Here is a tiny trained network, its code and every weight. The questions are about switching its units off for an input and a class, where a switched-off unit gives its printed mean instead of its output.

import numpy as np


def w(rows, s, z=0):
    codes = np.array(rows[::2]) - 128.0
    scale = np.full(codes.shape[1], s)
    scale[-1] = z or s
    return codes * scale


def norm(h):
    return h / np.sqrt((h * h).mean(-1, keepdims=True) + 1e-5)


def f(y):
    return np.maximum(y, 0)


def log_softmax(a):
    a = a - a.max(-1, keepdims=True)
    return a - np.log(np.exp(a).sum(-1, keepdims=True))


def net(x, mask):
    res = np.array(x, float).reshape(1, 7) / 4 @ E
    u = 0
    for l in range(2):
        y = f(norm(res) @ A[l][:, :-1].T + A[l][:, -1])
        res = res + np.where(mask[u : u + 8], y, B[l][:, -1]) @ B[l][:, :-1]
        u += 8
    return log_softmax(norm(res)[-1] @ U[:, :-1].T + U[:, -1])


A, B = {}, {}
E = w([
[128,128,128,129,131,124,126,129,129,125,127],'x0',
[127,130,127,127,130,126,126,129,126,125,128],'x1',
[191,136,133,169,118,135,27,96,30,177,156],'x2',
[118,151,251,122,180,137,130,125,119,124,186],'x3',
[69,163,111,65,194,182,105,29,136,132,121],'x4',
[129,129,129,128,125,128,128,126,129,127,127],'x5',
[128,129,129,127,124,130,129,126,127,129,128],'x6',
],0.012)
A[0] = w([
[185,123,140,174,110,103,82,200,102,128,141,86],'L0N1',
[131,130,252,132,155,139,139,132,128,133,154,211],'L0N2',
[157,120,174,155,116,119,144,150,148,135,134,28],'L0N3',
[160,116,141,158,92,138,120,150,103,152,151,72],'L0N4',
[104,122,103,119,163,128,166,128,148,136,131,28],'L0N5',
[157,130,117,146,148,133,45,106,102,141,140,4],'L0N6',
[148,125,171,135,143,129,83,129,124,133,132,49],'L0N7',
[151,120,158,155,86,99,184,225,138,114,131,184],'L0N8',
],0.02,0.0037)
B[0] = w([
[130,146,137,140,134,84,85,190,178,56,77,236],'L0N1',
[78,131,241,95,182,108,163,141,112,132,170,224],'L0N2',
[136,125,183,147,70,197,173,248,80,99,108,168],'L0N3',
[134,107,114,86,142,78,137,153,151,104,63,191],'L0N4',
[105,152,85,78,141,128,107,152,81,67,101,165],'L0N5',
[162,150,132,160,101,160,188,89,86,205,182,209],'L0N6',
[99,157,90,125,90,89,10,62,65,62,156,167],'L0N7',
[142,116,124,150,131,186,152,20,95,247,206,252],'L0N8',
],0.014,0.018)
A[1] = w([
[92,132,243,126,152,34,80,192,189,44,108,90],'L1N1',
[115,6,156,140,124,149,170,173,170,155,161,32],'L1N2',
[75,149,169,77,198,126,157,171,201,60,96,72],'L1N3',
[182,106,14,171,90,182,137,65,165,194,130,4],'L1N4',
[112,109,102,130,156,95,59,59,127,110,189,92],'L1N5',
[117,145,15,96,112,165,144,145,199,55,54,97],'L1N6',
[171,109,64,162,81,142,85,142,167,107,69,148],'L1N7',
[186,138,87,173,98,90,104,171,189,104,77,91],'L1N8',
],0.019,0.0029)
B[1] = w([
[179,103,7,158,77,179,120,138,131,123,97,228],'L1N1',
[93,233,94,86,180,125,99,84,115,81,117,166],'L1N2',
[132,106,124,131,131,51,115,104,195,158,91,196],'L1N3',
[180,94,93,164,62,121,69,210,107,51,86,254],'L1N4',
[116,168,149,123,156,162,195,177,179,137,97,164],'L1N5',
[127,161,201,145,137,178,145,113,64,154,204,205],'L1N6',
[98,96,108,105,190,94,162,118,203,170,118,190],'L1N7',
[68,102,175,80,152,83,122,91,160,115,125,194],'L1N8',
],0.017,0.019)
U = w([
[213,102,68,195,51,137,69,209,88,71,97,253],'0',
[112,216,212,129,179,187,178,87,79,175,202,89],'1',
[101,73,109,92,180,13,125,108,254,134,64,82],'2',
],0.0084,4.7e-05)

Each question gives the input, the list of numbers given to net, and the class t.
The units are the neurons (one row each of A and B). Each row of codes is followed by its name. A weight is (code - 128) times the scale printed after its matrix; where a second scale follows, it is the last column's (A, B and U).
mask holds one flag per neuron, layer by layer. A switched-off neuron (its flag False) gives its mean, the last column of its row in B, instead of its output. The means were averaged over made-up inputs and are rounded, as every weight is.
A unit's drop is (log p(t) with every unit on - log p(t) with that unit switched off) / (log p(t) with every unit on - log p(t) with every unit switched off).
The circuit of an input: a set's keep is (log p(t) with only the set's units on - log p(t) with every unit switched off) / (log p(t) with every unit on - log p(t) with every unit switched off). Starting from the 12 units with the biggest drops (on a tie, the unit counted first), units are removed one at a time, each time the one whose removal leaves the highest keep (on an exact tie, the one counted first), for as long as the keep stays at least 0.8.
circuit, biggest first: the units of the circuit, biggest drop first
most important unit: the unit with the biggest drop
k most important neurons: the k neurons with the biggest drops, biggest first
top k neurons in layer l: the k neurons of layer l with the biggest drops, biggest first
drop of u: that unit's drop, to one decimal
input [-6,-8,0,1,3,-6,5], class 2: circuit, biggest first	(L0N8; L1N3)
input [3,-4,-1,-7,5,0,-7], class 1: top 2 neurons in layer 0	(L0N8; L0N6)
input [6,5,-3,8,7,-4,-5], class 2: circuit, biggest first	(L1N3)
input [7,3,8,-1,-8,-6,-7], class 2: circuit, biggest first	(L0N1; L1N8)
input [2,1,-1,-1,6,-5,8], class 1: top 3 neurons in layer 0	(L0N2; L0N8; L0N1)
input [4,-3,1,0,-4,-6,8], class 2: top 2 neurons in layer 0	(L0N1; L0N4)
input [-7,-7,-2,8,1,0,-5], class 2: top 2 neurons in layer 1	(L1N3; L1N6)
input [4,8,1,0,-4,-2,2], class 2: top 2 neurons in layer 0	(L0N1; L0N4)
input [-8,-5,3,0,-4,2,0], class 2: top 3 neurons in layer 1	(L1N8; L1N4; L1N7)
input [-5,-7,4,8,0,1,-3], class 0: 2 most important neurons	(L0N8; L1N1)
input [-1,3,-4,7,2,-4,2], class 2: 2 most important neurons	(L0N8; L1N3)
input [-2,4,-4,6,4,-2,3], class 2: 3 most important neurons	(L0N8; L1N3; L1N4)
input [4,1,8,2,3,-3,-2], class 1: 2 most important neurons	(L0N6; L1N4)
input [-1,0,-2,1,-3,-4,-4], class 1: circuit, biggest first	(L0N8)
input [-6,1,-1,0,6,5,-4], class 1: 2 most important neurons	(L0N2; L0N8)
input [-6,-2,8,-1,-7,8,1], class 2: 2 most important neurons	(L0N1; L0N2)
input [1,0,8,-4,-2,0,3], class 2: drop of L0N1	0.2
input [4,-3,8,-8,-8,0,1], class 2: drop of L0N1	0.5
input [-5,-6,-1,4,-6,1,6], class 1: drop of L0N8	1.6
input [-8,-5,4,3,2,4,3], class 1: most important unit	L0N6
